Below is a small trained network, with its code and all its weights. Each question gives an input and a target symbol and asks what happens when units are switched off, that is, made to give their printed mean instead of their output.

import numpy as np


def w(rows, s, z=0):
    codes = np.array(rows[::2]) - 128.0
    scale = np.full(codes.shape[1], s)
    scale[-1] = z or s
    return codes * scale


def norm(h):
    return h / np.sqrt((h * h).mean(-1, keepdims=True) + 1e-5)


def f(y):
    return np.maximum(y, 0)


def softmax(a):
    e = np.exp(a - a.max(-1, keepdims=True))
    return e / e.sum(-1, keepdims=True)


def log_softmax(a):
    a = a - a.max(-1, keepdims=True)
    return a - np.log(np.exp(a).sum(-1, keepdims=True))


def net(x, mask):
    ids = ['αβδεζηθλμξπστφψω'.index(c) for c in x.split()]
    T = len(ids)
    res = E[ids] + P[:T]
    u = 0
    for l in range(3):
        q, k, v = (norm(res) @ M[l].T for M in (Q, K, V))
        z = softmax(np.where(np.tri(T) > 0, q @ k.T / 2**0.5, -1e9)) @ v
        res = res + np.where(mask[u], z, O[l][:, -1]) @ O[l][:, :-1]
        u += 1
        y = f(norm(res) @ A[l][:, :-1].T + A[l][:, -1])
        res = res + np.where(mask[u : u + 8], y, B[l][:, -1]) @ B[l][:, :-1]
        u += 8
    return log_softmax(norm(res)[-1] @ U[:, :-1].T + U[:, -1])


Q, K, V, O, A, B = {}, {}, {}, {}, {}, {}
E = w([
[120,168,118],'α',
[151,177,211],'β',
[255,151,159],'δ',
[175,129,107],'ε',
[120,168,118],'ζ',
[100,125,141],'η',
[105,138,119],'θ',
[89,168,97],'λ',
[152,72,130],'μ',
[147,69,135],'ξ',
[106,119,97],'π',
[205,102,125],'σ',
[85,211,98],'τ',
[124,166,124],'φ',
[93,155,84],'ψ',
[91,88,176],'ω',
],0.022)
P = w([
[101,94,112],'0',
[191,153,143],'1',
[22,89,100],'2',
[193,150,151],'3',
[11,87,96],'4',
[196,148,153],'5',
[2,84,97],'6',
[196,144,157],'7',
],0.0059)
Q[0] = w([
[6,132,164],'0.h0',
[208,198,85],'0.h0',
],0.013)
K[0] = w([
[45,128,207],'0.h0',
[254,231,14],'0.h0',
],0.0091)
V[0] = w([
[109,82,233],'0.h0',
[3,56,226],'0.h0',
],0.0057)
O[0] = w([
[63,125,167,252],'0.h0',
[42,119,252,36],'0.h0',
],0.0039,0.00021)
A[0] = w([
[164,81,111,86],'0.n0',
[103,116,124,60],'0.n1',
[71,122,147,208],'0.n2',
[57,53,138,120],'0.n3',
[202,100,121,3],'0.n4',
[174,122,171,78],'0.n5',
[255,136,123,74],'0.n6',
[196,67,119,151],'0.n7',
],0.0097,0.0028)
B[0] = w([
[43,104,163,192],'0.n0',
[104,40,134,136],'0.n1',
[134,226,172,202],'0.n2',
[218,69,109,217],'0.n3',
[166,128,189,187],'0.n4',
[177,105,154,165],'0.n5',
[29,112,213,254],'0.n6',
[51,2,107,249],'0.n7',
],0.0058,0.0049)
Q[1] = w([
[57,51,155],'1.h0',
[4,171,136],'1.h0',
],0.0042)
K[1] = w([
[188,39,70],'1.h0',
[2,72,125],'1.h0',
],0.0097)
V[1] = w([
[63,28,44],'1.h0',
[118,203,252],'1.h0',
],0.0032)
O[1] = w([
[63,108,1,254],'1.h0',
[7,56,55,87],'1.h0',
],0.0026,0.0013)
A[1] = w([
[191,249,70,125],'1.n0',
[132,82,178,147],'1.n1',
[97,102,74,176],'1.n2',
[228,141,129,162],'1.n3',
[77,222,122,121],'1.n4',
[207,74,125,162],'1.n5',
[105,197,70,254],'1.n6',
[98,209,151,145],'1.n7',
],0.011,0.0034)
B[1] = w([
[17,96,63,220],'1.n0',
[77,198,109,255],'1.n1',
[162,156,79,202],'1.n2',
[48,174,171,163],'1.n3',
[78,15,103,231],'1.n4',
[2,105,127,232],'1.n5',
[176,53,221,237],'1.n6',
[121,89,64,222],'1.n7',
],0.0062,0.0051)
Q[2] = w([
[27,105,159],'2.h0',
[2,31,99],'2.h0',
],0.012)
K[2] = w([
[64,106,192],'2.h0',
[1,149,176],'2.h0',
],0.0094)
V[2] = w([
[246,3,192],'2.h0',
[173,208,53],'2.h0',
],0.0039)
O[2] = w([
[95,9,196,123],'2.h0',
[104,2,168,3],'2.h0',
],0.0071,0.0043)
A[2] = w([
[202,87,33,216],'2.n0',
[153,92,245,84],'2.n1',
[2,81,114,252],'2.n2',
[164,72,181,39],'2.n3',
[122,123,205,108],'2.n4',
[241,188,222,229],'2.n5',
[124,252,227,158],'2.n6',
[158,136,119,57],'2.n7',
],0.0067,0.0031)
B[2] = w([
[224,108,175,149],'2.n0',
[2,109,99,143],'2.n1',
[192,210,135,248],'2.n2',
[41,186,70,130],'2.n3',
[97,129,76,143],'2.n4',
[144,76,232,141],'2.n5',
[231,103,48,153],'2.n6',
[84,91,120,128],'2.n7',
],0.0084,0.012)
U = w([
[113,104,144,87],'α',
[110,115,94,96],'β',
[126,255,147,100],'δ',
[118,142,112,92],'ε',
[157,91,192,138],'ζ',
[138,143,215,107],'η',
[176,8,142,84],'θ',
[181,142,209,163],'λ',
[67,203,185,139],'μ',
[176,140,113,254],'ξ',
[69,88,171,152],'π',
[224,103,156,175],'σ',
[151,118,96,117],'τ',
[181,187,147,145],'φ',
[99,129,100,115],'ψ',
[111,164,114,47],'ω',
],0.015,0.0044)

Each question gives the input, a string of symbols that net reads in full, and the target symbol t.
The units are the heads (2 rows each of Q, K, V and O) and the neurons (one row each of A and B). Each row of codes is followed by its name. A weight is (code - 128) times the scale printed after its matrix; where a second scale follows, it is the last column's (O, A, B and U).
mask holds one flag per unit, layer by layer, with each layer's heads first. A switched-off unit (its flag False) gives its mean, the last column of its rows in O or B, instead of its output. The means were averaged over made-up inputs and are rounded, as every weight is.
A unit's drop is (log p(t) with every unit on - log p(t) with that unit switched off) / (log p(t) with every unit on - log p(t) with every unit switched off).
unit that matters most: the unit with the biggest drop
top k neurons: the k neurons with the biggest drops, biggest first
top k neurons in layer l: the k neurons of layer l with the biggest drops, biggest first
drop of u: that unit's drop, to one decimal
input λ μ μ η ψ, target δ: top 3 neurons in layer 1	(1.n0; 1.n6; 1.n5)
input η σ η η λ μ, target π: top 3 neurons	(0.n7; 0.n6; 0.n2)
input μ μ α σ ξ η σ, target δ: top 2 neurons in layer 0	(0.n3; 0.n6)
input ζ α β β η η θ, target δ: top 2 neurons in layer 1	(1.n5; 1.n0)
input α σ α θ, target θ: top 2 neurons in layer 0	(0.n3; 0.n7)
input α σ σ, target π: top 3 neurons	(0.n7; 0.n6; 2.n6)
input σ η σ, target δ: top 2 neurons in layer 0	(0.n6; 0.n3)
input ψ σ σ μ, target π: top 2 neurons	(0.n7; 0.n6)
input σ μ μ λ η π, target σ: unit that matters most	2.n0
input α μ β π η σ μ, target δ: top 4 neurons	(1.n4; 0.n2; 1.n6; 1.n1)
input ψ α α μ λ π σ, target π: top 3 neurons in layer 0	(0.n6; 0.n7; 0.n2)
input μ η ψ ψ μ, target δ: top 2 neurons	(1.n4; 1.n6)
input δ ω ξ, target μ: top 2 neurons in layer 0	(0.n2; 0.n7)
input λ ε μ η λ σ ξ, target δ: top 2 neurons in layer 0	(0.n6; 0.n4)
input μ μ ψ σ π η π, target δ: top neuron in layer 2	(2.n6)
input α θ μ ω β σ μ, target μ: top 2 neurons in layer 0	(0.n2; 0.n3)
input α ξ η, target δ: drop of 0.h0	0.2
input μ λ μ η ξ, target δ: drop of 1.n4	0.4
input α δ μ π σ ζ ω, target μ: drop of 1.n6	0.3
input α η τ π ψ, target δ: top neuron in layer 0	(0.n2)
input ξ ζ μ θ, target θ: drop of 1.n4	0.2
